Below is a small trained network, with its code and all its weights. Each question gives an input and a class and asks what happens when units are switched off, that is, made to give their printed mean instead of their output.

import numpy as np


def w(rows, s, z=0):
    codes = np.array(rows[::2]) - 128.0
    scale = np.full(codes.shape[1], s)
    scale[-1] = z or s
    return codes * scale


def f(y):
    return np.maximum(y, 0)


def log_softmax(a):
    a = a - a.max(-1, keepdims=True)
    return a - np.log(np.exp(a).sum(-1, keepdims=True))


def net(x, mask):
    res = np.array(x, float).reshape(1, 7) / 4 @ E
    y = f(res @ A[0][:, :-1].T + A[0][:, -1])
    res = res + np.where(mask, y, B[0][:, -1]) @ B[0][:, :-1]
    return log_softmax(res[-1] @ U[:, :-1].T + U[:, -1])


A, B = {}, {}
E = w([
[130,131,140,129,114,127,130,134],'x0',
[139,105,66,112,143,171,128,73],'x1',
[122,127,175,44,174,254,62,185],'x2',
[90,82,117,157,55,187,100,138],'x3',
[231,71,183,167,89,140,95,144],'x4',
[111,134,233,183,163,169,89,8],'x5',
[163,210,78,209,105,180,73,111],'x6',
],0.0092)
A[0] = w([
[112,166,169,84,164,218,54,216,24],'n1',
[135,79,82,124,80,115,124,90,164],'n2',
[127,148,98,206,135,14,147,124,6],'n3',
[8,121,166,187,37,120,91,193,197],'n4',
[162,86,22,103,118,95,160,162,137],'n5',
[95,34,121,107,141,147,149,113,254],'n6',
[142,141,71,125,128,121,85,223,43],'n7',
[92,57,129,39,159,68,92,151,153],'n8',
[21,147,151,159,164,108,90,107,101],'n9',
[112,165,109,90,100,68,111,205,44],'n10',
[35,182,105,84,119,146,191,104,133],'n11',
[76,235,75,143,181,175,195,118,221],'n12',
[138,162,155,68,192,197,91,157,28],'n13',
[19,71,81,164,94,153,92,154,234],'n14',
[131,55,253,143,185,93,110,49,45],'n15',
[175,96,142,162,140,171,154,53,100],'n16',
[115,84,75,191,48,24,137,39,10],'n17',
[171,192,136,110,212,91,196,106,193],'n18',
[73,216,191,166,107,153,130,51,38],'n19',
[126,126,137,207,124,90,217,82,20],'n20',
[223,203,166,96,140,97,149,154,202],'n21',
[160,229,178,155,177,52,228,133,78],'n22',
[119,9,206,39,144,88,182,143,158],'n23',
[110,223,108,199,137,89,78,180,196],'n24',
[154,105,78,135,101,80,141,171,28],'n25',
[191,190,83,143,123,167,84,110,94],'n26',
[68,198,132,121,193,106,159,166,150],'n27',
[191,240,87,201,98,176,9,183,160],'n28',
[104,95,81,181,59,127,142,92,147],'n29',
],0.0079,0.0038)
B[0] = w([
[2,112,44,125,187,129,76,140,234],'n1',
[142,110,105,127,167,74,73,115,176],'n2',
[29,172,92,103,129,166,61,125,203],'n3',
[249,99,109,42,202,132,48,14,212],'n4',
[167,111,145,239,185,225,186,158,208],'n5',
[165,153,95,160,86,23,128,55,207],'n6',
[162,107,97,162,203,181,199,184,175],'n7',
[85,135,167,173,106,68,158,113,211],'n8',
[147,21,144,247,117,192,184,137,183],'n9',
[148,187,140,170,163,194,199,117,174],'n10',
[178,65,230,178,83,85,48,216,204],'n11',
[168,92,149,187,22,93,104,109,231],'n12',
[14,145,78,76,196,95,80,167,206],'n13',
[218,99,212,101,192,152,131,67,212],'n14',
[127,114,116,184,150,140,213,211,221],'n15',
[187,119,166,236,171,167,102,163,187],'n16',
[22,139,59,52,158,174,50,250,231],'n17',
[220,70,90,66,125,179,72,90,203],'n18',
[140,145,106,167,193,189,231,170,203],'n19',
[57,166,69,152,156,137,113,199,192],'n20',
[210,31,171,83,159,139,49,55,190],'n21',
[159,124,56,79,177,126,92,101,198],'n22',
[87,200,121,181,78,49,150,46,246],'n23',
[120,166,166,193,89,67,133,89,205],'n24',
[129,149,136,181,141,199,139,145,166],'n25',
[61,101,154,125,72,42,197,52,187],'n26',
[179,76,170,141,99,153,114,129,196],'n27',
[96,122,108,146,61,30,205,86,255],'n28',
[120,105,117,65,170,120,67,66,197],'n29',
],0.0057,0.0096)
U = w([
[2,157,66,73,150,139,67,161,52],'0',
[163,51,122,134,113,108,129,86,253],'1',
[86,141,115,141,38,33,221,42,75],'2',
[153,110,145,196,154,232,253,187,29],'3',
[234,40,120,50,127,137,54,38,100],'4',
[176,16,160,154,57,96,68,144,129],'5',
[172,89,130,121,126,108,100,81,167],'6',
],0.0079,0.0051)

Each question gives the input, the list of numbers given to net, and the class t.
The units are the neurons (one row each of A and B). Each row of codes is followed by its name. A weight is (code - 128) times the scale printed after its matrix; where a second scale follows, it is the last column's (A, B and U).
mask holds one flag per neuron, in row order. A switched-off neuron (its flag False) gives its mean, the last column of its row in B, instead of its output. The means were averaged over made-up inputs and are rounded, as every weight is.
A unit's drop is (log p(t) with every unit on - log p(t) with that unit switched off) / (log p(t) with every unit on - log p(t) with every unit switched off).
The circuit of an input: a set's keep is (log p(t) with only the set's units on - log p(t) with every unit switched off) / (log p(t) with every unit on - log p(t) with every unit switched off). Starting from the 12 units with the biggest drops (on a tie, the unit counted first), units are removed one at a time, each time the one whose removal leaves the highest keep (on an exact tie, the one counted first), for as long as the keep stays at least 0.8.
circuit, biggest first: the units of the circuit, biggest drop first
most important unit: the unit with the biggest drop
k most important neurons: the k neurons with the biggest drops, biggest first
drop when u is switched off: that unit's drop, to one decimal
input [-4,-7,5,-6,-3,8,-5], class 3: most important unit	n15
input [-2,1,-7,-6,-8,4,-1], class 5: 2 most important neurons	[n12; n11]
input [6,-1,-5,-1,-7,-3,5], class 5: circuit, biggest first	[n12; n11; n23]
input [0,7,8,2,7,-2,-1], class 0: circuit, biggest first	[n1; n13]
input [4,4,5,-7,0,-8,-2], class 3: 3 most important neurons	[n5; n7; n10]
input [-4,-6,-5,6,-4,-3,2], class 4: circuit, biggest first	[n4; n14]
input [-4,-1,-3,7,4,2,-8], class 2: 2 most important neurons	[n23; n6]
input [4,7,-8,2,8,4,-1], class 0: circuit, biggest first	[n17; n20]
input [4,3,8,-6,3,-4,3], class 0: 2 most important neurons	[n1; n13]
input [3,4,-5,-7,5,-4,-2], class 4: circuit, biggest first	[n21; n18]
input [-6,-4,6,-5,5,6,7], class 2: 2 most important neurons	[n28; n26]
input [6,-4,-8,4,4,2,8], class 0: 2 most important neurons	[n17; n3]
input [8,-5,5,3,-7,-4,-3], class 1: 2 most important neurons	[n17; n4]
input [3,0,-4,-8,-7,-8,-4], class 3: most important unit	n5
input [0,-5,5,2,-2,7,2], class 3: 2 most important neurons	[n19; n9]
input [2,2,1,5,1,7,-1], class 3: circuit, biggest first	[n15; n19]
input [-4,6,2,5,0,-4,-6], class 2: 3 most important neurons	[n23; n6; n8]
input [2,8,-1,6,7,8,-2], class 3: circuit, biggest first	[n15; n16]
input [5,-3,1,-7,-3,-1,7], class 2: 2 most important neurons	[n28; n24]
input [-3,-5,7,-5,3,3,6], class 0: circuit, biggest first	[n1]
input [4,1,5,-4,0,-3,8], class 2: 2 most important neurons	[n28; n26]
input [-3,5,-6,-2,4,5,0], class 0: 2 most important neurons	[n17; n20]
input [-7,-7,-8,8,8,3,-2], class 0: 3 most important neurons	[n17; n20; n3]
input [-2,-1,-3,-8,-6,-8,7], class 3: 2 most important neurons	[n5; n10]
input [4,4,-6,-8,-3,3,0], class 4: drop when n18 is switched off	0.7
input [2,-3,-2,7,7,4,7], class 2: drop when n24 is switched off	0.1
input [-1,3,-5,7,3,-5,-4], class 4: drop when n5 is switched off	-0.1
input [-5,2,1,3,6,2,-6], class 2: drop when n21 is switched off	0.1
